Below is a small trained network, with its code and all its weights. Each question gives an input and a class and asks what happens when units are switched off, that is, made to give their printed mean instead of their output.

import numpy as np


def w(rows, s, z=0):
    codes = np.array(rows[::2]) - 128.0
    scale = np.full(codes.shape[1], s)
    scale[-1] = z or s
    return codes * scale


def norm(h):
    return h / np.sqrt((h * h).mean(-1, keepdims=True) + 1e-5)


def f(y):
    return np.maximum(y, 0)


def log_softmax(a):
    a = a - a.max(-1, keepdims=True)
    return a - np.log(np.exp(a).sum(-1, keepdims=True))


def net(x, mask):
    res = np.array(x, float).reshape(1, 8) / 4 @ E
    u = 0
    for l in range(2):
        y = f(norm(res) @ A[l][:, :-1].T + A[l][:, -1])
        res = res + np.where(mask[u : u + 12], y, B[l][:, -1]) @ B[l][:, :-1]
        u += 12
    return log_softmax(norm(res)[-1] @ U[:, :-1].T + U[:, -1])


A, B = {}, {}
E = w([
[130,128,130,128,126,127,125],'x0',
[130,133,128,126,124,123,121],'x1',
[200,131,133,28,89,190,152],'x2',
[143,126,144,133,119,121,97],'x3',
[127,133,125,126,128,128,129],'x4',
[193,246,230,154,177,55,208],'x5',
[127,139,123,123,122,121,121],'x6',
[90,74,173,13,222,74,86],'x7',
],0.011)
A[0] = w([
[77,181,109,174,54,177,179,22],'L0N0',
[82,157,96,197,151,108,95,56],'L0N1',
[138,76,184,157,133,142,133,81],'L0N2',
[228,130,128,29,94,204,161,30],'L0N3',
[107,93,118,128,149,150,79,90],'L0N4',
[126,153,174,81,168,73,114,87],'L0N5',
[111,66,113,127,88,108,149,57],'L0N6',
[183,135,189,153,121,105,153,36],'L0N7',
[68,138,59,254,222,65,73,4],'L0N8',
[153,166,109,150,43,117,103,23],'L0N9',
[210,125,88,70,129,149,148,2],'L0N10',
[80,122,138,30,161,57,156,48],'L0N11',
],0.0079,0.0076)
B[0] = w([
[199,45,123,173,101,109,93,179],'L0N0',
[71,124,198,127,82,142,164,168],'L0N1',
[124,134,88,122,125,129,132,129],'L0N2',
[2,159,194,119,45,56,143,255],'L0N3',
[96,153,65,90,147,144,184,188],'L0N4',
[149,77,36,126,142,153,168,226],'L0N5',
[112,141,112,114,126,142,106,139],'L0N6',
[145,179,60,132,157,151,127,166],'L0N7',
[84,92,236,128,55,95,144,217],'L0N8',
[152,136,52,126,99,136,171,146],'L0N9',
[63,134,239,58,47,128,166,146],'L0N10',
[156,94,110,108,165,112,101,220],'L0N11',
],0.0091,0.0038)
A[1] = w([
[145,145,74,196,59,193,169,4],'L1N0',
[144,136,110,63,94,205,110,82],'L1N1',
[80,55,54,131,67,201,72,59],'L1N2',
[119,109,117,98,191,153,89,36],'L1N3',
[84,142,147,248,166,65,92,80],'L1N4',
[86,81,137,120,173,81,145,126],'L1N5',
[184,184,140,129,138,52,178,130],'L1N6',
[121,98,152,39,208,122,82,90],'L1N7',
[179,168,134,221,53,194,143,64],'L1N8',
[206,190,163,155,168,94,212,84],'L1N9',
[197,144,192,67,110,174,158,44],'L1N10',
[187,172,162,75,71,200,156,29],'L1N11',
],0.012,0.0028)
B[1] = w([
[172,75,141,87,164,23,114,206],'L1N0',
[88,135,212,223,111,124,155,184],'L1N1',
[124,250,136,132,193,204,94,255],'L1N2',
[177,137,183,152,138,77,132,167],'L1N3',
[85,110,144,72,45,158,176,189],'L1N4',
[189,130,145,141,79,137,136,200],'L1N5',
[103,167,101,130,148,198,59,214],'L1N6',
[197,101,66,171,97,64,190,229],'L1N7',
[211,60,101,68,190,38,179,221],'L1N8',
[104,145,84,122,157,209,46,227],'L1N9',
[49,90,157,207,104,133,145,184],'L1N10',
[58,83,153,144,74,123,140,191],'L1N11',
],0.011,0.0099)
U = w([
[249,78,56,123,155,24,170,253],'0',
[117,221,73,140,192,253,66,64],'1',
[9,103,201,134,9,114,186,119],'2',
],0.016,0.0006)

Each question gives the input, the list of numbers given to net, and the class t.
The units are the neurons (one row each of A and B). Each row of codes is followed by its name. A weight is (code - 128) times the scale printed after its matrix; where a second scale follows, it is the last column's (A, B and U).
mask holds one flag per neuron, layer by layer. A switched-off neuron (its flag False) gives its mean, the last column of its row in B, instead of its output. The means were averaged over made-up inputs and are rounded, as every weight is.
A unit's drop is (log p(t) with every unit on - log p(t) with that unit switched off) / (log p(t) with every unit on - log p(t) with every unit switched off).
unit that matters most: the unit with the biggest drop
top k neurons: the k neurons with the biggest drops, biggest first
k most important neurons of layer l: the k neurons of layer l with the biggest drops, biggest first
drop of u: that unit's drop, to one decimal
input [-2,-8,6,-4,4,2,4,-7], class 0: unit that matters most : L1N8
input [-7,-3,5,8,-3,4,-4,-2], class 2: top 3 neurons : [L1N11; L1N2; L1N10]
input [3,-3,0,-1,-5,-4,-1,-6], class 0: top 2 neurons : [L1N8; L1N0]
input [-4,-7,4,0,1,8,-3,6], class 1: 3 most important neurons of layer 1 : [L1N9; L1N6; L1N8]
input [8,0,-7,-2,-8,-8,0,8], class 0: top 4 neurons : [L1N7; L1N9; L1N6; L1N3]
input [-4,8,8,-2,7,-7,-5,0], class 2: 3 most important neurons of layer 1 : [L1N1; L1N9; L1N6]
input [-1,7,-1,4,8,-7,-3,-8], class 0: 2 most important neurons of layer 1 : [L1N8; L1N0]
input [-7,-7,-1,1,-1,7,7,-5], class 1: top 3 neurons : [L1N9; L1N6; L1N7]
input [-4,-8,-1,1,-4,-4,-6,-6], class 0: top 2 neurons : [L1N8; L1N0]
input [4,1,5,-3,4,-1,0,-7], class 0: drop of L1N8 : 0.4
input [-7,2,2,-2,8,6,-5,4], class 1: drop of L1N9 : 0.2
input [-6,7,6,-8,-3,8,-7,3], class 1: drop of L1N9 : 0.2
input [-3,6,-4,-2,2,-7,3,4], class 1: drop of L1N2 : 2.9
input [-1,8,-6,6,-8,-8,-8,3], class 1: unit that matters most : L1N2
